Below is a small trained network, with its code and all its weights. Each question gives an input and a class and asks what happens when units are switched off, that is, made to give their printed mean instead of their output.

import numpy as np


def w(rows, s, z=0):
    codes = np.array(rows[::2]) - 128.0
    scale = np.full(codes.shape[1], s)
    scale[-1] = z or s
    return codes * scale


def norm(h):
    return h / np.sqrt((h * h).mean(-1, keepdims=True) + 1e-5)


def f(y):
    return y / 2 * (1 + np.tanh(0.7978845608 * (y + 0.044715 * y**3)))


def log_softmax(a):
    a = a - a.max(-1, keepdims=True)
    return a - np.log(np.exp(a).sum(-1, keepdims=True))


def net(x, mask):
    res = np.array(x, float).reshape(1, 2) / 4 @ E
    u = 0
    for l in range(2):
        y = f(norm(res) @ A[l][:, :-1].T + A[l][:, -1])
        res = res + np.where(mask[u : u + 6], y, B[l][:, -1]) @ B[l][:, :-1]
        u += 6
    return log_softmax(norm(res)[-1] @ U[:, :-1].T + U[:, -1])


A, B = {}, {}
E = w([
[107,39,149,137,237,113,206,255,180],'x0',
[226,186,99,161,121,102,48,137,134],'x1',
],0.0093)
A[0] = w([
[217,190,73,108,152,127,151,150,128,37],'0.n1',
[123,97,146,80,176,104,135,159,141,107],'0.n2',
[178,147,64,179,149,141,161,154,108,144],'0.n3',
[72,138,104,99,32,104,58,131,114,255],'0.n4',
[82,100,123,123,136,177,196,86,141,173],'0.n5',
[198,151,123,254,88,164,110,165,124,21],'0.n6',
],0.0079,0.0014)
B[0] = w([
[46,123,245,152,126,128,255,170,161,194],'0.n1',
[92,149,25,194,86,95,162,124,104,199],'0.n2',
[152,144,162,115,50,133,75,185,130,167],'0.n3',
[129,116,159,202,177,140,111,165,89,254],'0.n4',
[217,128,196,98,42,64,84,180,212,226],'0.n5',
[102,69,159,85,86,135,192,78,174,216],'0.n6',
],0.0097,0.0055)
A[1] = w([
[141,144,122,97,2,46,160,135,177,84],'1.n1',
[146,80,112,66,243,91,157,210,202,87],'1.n2',
[209,109,47,122,106,61,67,168,132,113],'1.n3',
[75,109,83,148,61,103,166,185,155,200],'1.n4',
[122,88,195,156,163,149,117,120,77,250],'1.n5',
[107,124,162,100,116,142,91,83,117,55],'1.n6',
],0.0097,0.0026)
B[1] = w([
[167,86,141,84,112,164,167,106,168,254],'1.n1',
[153,226,139,134,91,180,58,7,106,229],'1.n2',
[109,92,97,194,167,48,99,181,111,156],'1.n3',
[120,109,125,151,147,100,110,198,91,250],'1.n4',
[129,96,92,107,145,101,120,187,144,190],'1.n5',
[137,187,96,171,107,128,124,76,102,150],'1.n6',
],0.013,0.0096)
U = w([
[131,180,93,209,81,109,43,115,37,217],'0',
[200,95,231,102,36,155,113,118,223,196],'1',
[143,1,130,165,117,69,134,244,139,218],'2',
[59,114,113,107,154,115,137,121,122,2],'3',
[67,151,168,79,169,107,152,47,154,38],'4',
[80,124,65,92,143,157,166,114,118,7],'5',
[106,132,116,67,231,145,139,110,160,29],'6',
[98,135,43,107,134,197,178,107,133,1],'7',
],0.011,0.0036)

Each question gives the input, the list of numbers given to net, and the class t.
The units are the neurons (one row each of A and B). Each row of codes is followed by its name. A weight is (code - 128) times the scale printed after its matrix; where a second scale follows, it is the last column's (A, B and U).
mask holds one flag per neuron, layer by layer. A switched-off neuron (its flag False) gives its mean, the last column of its row in B, instead of its output. The means were averaged over made-up inputs and are rounded, as every weight is.
A unit's drop is (log p(t) with every unit on - log p(t) with that unit switched off) / (log p(t) with every unit on - log p(t) with every unit switched off).
The circuit of an input: a set's keep is (log p(t) with only the set's units on - log p(t) with every unit switched off) / (log p(t) with every unit on - log p(t) with every unit switched off). Starting from all 12 units, units are removed one at a time, each time the one whose removal leaves the highest keep (on an exact tie, the one counted first), for as long as the keep stays at least 0.8.
units of the circuit, in order: the units of the circuit, biggest drop first
unit that matters most: the unit with the biggest drop
top k neurons: the k neurons with the biggest drops, biggest first
k most important neurons of layer l: the k neurons of layer l with the biggest drops, biggest first
drop when u is switched off: that unit's drop, to one decimal
input [-4,-3], class 0: unit that matters most : 1.n1
input [-2,-3], class 2: top 4 neurons : (1.n2 0.n6 0.n4 0.n1)
input [5,-3], class 0: top 2 neurons : (1.n2 0.n6)
input [-7,-7], class 0: top 2 neurons : (0.n4 1.n6)
input [4,-5], class 1: top 2 neurons : (0.n5 1.n2)
input [-4,7], class 1: 2 most important neurons of layer 0 : (0.n6 0.n1)
input [0,-3], class 2: top 2 neurons : (1.n3 0.n1)
input [8,-7], class 0: units of the circuit, in order : (1.n2 1.n1)
input [-1,2], class 2: top 2 neurons : (1.n2 0.n5)
input [-5,7], class 1: 2 most important neurons of layer 1 : (1.n2 1.n4)
input [0,2], class 2: top 3 neurons : (1.n2 0.n1 0.n5)
input [4,5], class 1: 4 most important neurons of layer 0 : (0.n4 0.n1 0.n3 0.n6)
input [0,-1], class 2: 2 most important neurons of layer 1 : (1.n3 1.n2)
input [-6,8], class 1: top 3 neurons : (0.n6 0.n1 1.n4)
input [3,-4], class 1: top neuron : (0.n5)
input [0,-2], class 2: 2 most important neurons of layer 0 : (0.n1 0.n6)
input [0,0], class 2: top 2 neurons : (0.n6 1.n2)
input [-2,-2], class 2: top 2 neurons : (1.n2 0.n4)
input [1,-8], class 1: drop when 1.n4 is switched off : 0.0
input [7,6], class 0: units of the circuit, in order : (1.n2)
input [2,-8], class 1: drop when 0.n5 is switched off : 2.8
